Here is a tiny trained network, its code and every weight. The questions are about switching its units off for an input and a class, where a switched-off unit gives its printed mean instead of its output.

import numpy as np


def w(rows, s, z=0):
    codes = np.array(rows[::2]) - 128.0
    scale = np.full(codes.shape[1], s)
    scale[-1] = z or s
    return codes * scale


def f(y):
    return np.maximum(y, 0)


def log_softmax(a):
    a = a - a.max(-1, keepdims=True)
    return a - np.log(np.exp(a).sum(-1, keepdims=True))


def net(x, mask):
    res = np.array(x, float).reshape(1, 5) / 4 @ E
    y = f(res @ A[0][:, :-1].T + A[0][:, -1])
    res = res + np.where(mask, y, B[0][:, -1]) @ B[0][:, :-1]
    return log_softmax(res[-1] @ U[:, :-1].T + U[:, -1])


A, B = {}, {}
E = w([
[203,228,47,155,41,238,45,149,103,188],'x0',
[253,90,60,54,50,47,99,87,159,2],'x1',
[127,130,131,130,125,128,128,125,131,130],'x2',
[159,202,176,199,66,72,219,232,50,52],'x3',
[65,121,206,9,55,86,24,172,64,155],'x4',
],0.0047)
A[0] = w([
[192,129,40,255,224,178,248,75,226,87,253],'N1',
[145,187,173,176,83,78,198,215,53,68,40],'N2',
[8,189,210,198,214,225,157,179,76,252,115],'N3',
[103,44,78,63,193,166,52,29,215,188,74],'N4',
[64,113,219,18,56,76,38,177,43,155,184],'N5',
[242,100,54,66,33,47,98,85,156,12,106],'N6',
[177,208,67,142,64,205,64,138,106,173,65],'N7',
[181,209,66,146,68,208,66,135,106,170,70],'N8',
[177,206,68,144,63,211,67,139,107,172,71],'N9',
[182,206,62,148,66,204,65,138,105,171,78],'N10',
[104,45,78,61,187,171,54,28,215,192,80],'N11',
[76,35,196,105,199,44,190,113,169,90,29],'N12',
[143,184,173,172,81,75,201,215,55,70,36],'N13',
],0.0041,0.0015)
B[0] = w([
[206,210,49,53,182,34,71,102,30,220,253],'N1',
[161,190,214,218,52,199,61,73,138,75,188],'N2',
[147,33,44,204,3,60,86,230,232,207,252],'N3',
[159,199,220,232,42,198,62,55,123,65,221],'N4',
[207,206,49,59,185,43,75,106,43,221,237],'N5',
[137,43,60,194,23,90,100,223,230,195,237],'N6',
[40,52,148,125,156,56,213,64,86,64,202],'N7',
[41,52,148,128,158,59,212,68,87,63,203],'N8',
[43,52,147,128,158,56,213,69,89,62,204],'N9',
[42,53,147,123,159,64,212,67,91,66,205],'N10',
[161,199,214,230,44,197,62,63,123,66,222],'N11',
[37,65,157,136,154,44,214,32,55,56,197],'N12',
[159,189,214,220,51,202,63,70,138,69,187],'N13',
],0.0045,0.0053)
U = w([
[35,42,160,122,158,98,220,78,90,60,64],'0',
[158,216,217,184,89,217,77,96,152,79,75],'1',
[135,41,68,156,75,108,111,221,254,183,90],'2',
[137,140,121,113,141,134,132,137,125,133,255],'3',
[178,220,79,72,182,88,106,115,51,196,104],'4',
[126,146,133,41,194,220,166,199,180,115,117],'5',
],0.0087,0.0049)

Each question gives the input, the list of numbers given to net, and the class t.
The units are the neurons (one row each of A and B). Each row of codes is followed by its name. A weight is (code - 128) times the scale printed after its matrix; where a second scale follows, it is the last column's (A, B and U).
mask holds one flag per neuron, in row order. A switched-off neuron (its flag False) gives its mean, the last column of its row in B, instead of its output. The means were averaged over made-up inputs and are rounded, as every weight is.
A unit's drop is (log p(t) with every unit on - log p(t) with that unit switched off) / (log p(t) with every unit on - log p(t) with every unit switched off).
The circuit of an input: a set's keep is (log p(t) with only the set's units on - log p(t) with every unit switched off) / (log p(t) with every unit on - log p(t) with every unit switched off). Starting from the 12 units with the biggest drops (on a tie, the unit counted first), units are removed one at a time, each time the one whose removal leaves the highest keep (on an exact tie, the one counted first), for as long as the keep stays at least 0.8.
circuit, biggest first: the units of the circuit, biggest drop first
k most important neurons: the k neurons with the biggest drops, biggest first
drop of u: that unit's drop, to one decimal
input [7,-8,-3,-3,6], class 2: 2 most important neurons : N3; N12
input [6,-8,-8,1,0], class 2: circuit, biggest first : N3
input [-7,-8,-3,-5,8], class 2: 2 most important neurons : N3; N1
input [-6,7,7,-7,-8], class 4: 2 most important neurons : N1; N3
input [-2,7,4,7,3], class 1: 2 most important neurons : N13; N2
input [3,6,-3,2,2], class 2: 2 most important neurons : N6; N1
input [0,-3,-1,1,7], class 4: 2 most important neurons : N5; N6
input [-2,-1,4,0,5], class 4: 2 most important neurons : N5; N6
input [1,6,-6,-4,-7], class 4: 2 most important neurons : N1; N3
input [0,-4,4,4,-8], class 4: 2 most important neurons : N1; N6
input [2,-8,0,6,-8], class 2: 2 most important neurons : N3; N5
input [-5,-7,-7,1,-3], class 2: drop of N12 : -0.1
input [3,-6,-1,0,2], class 2: drop of N12 : 0.1
input [-6,5,3,3,-7], class 4: circuit, biggest first : N1
input [-2,0,0,6,8], class 4: drop of N5 : 1.8
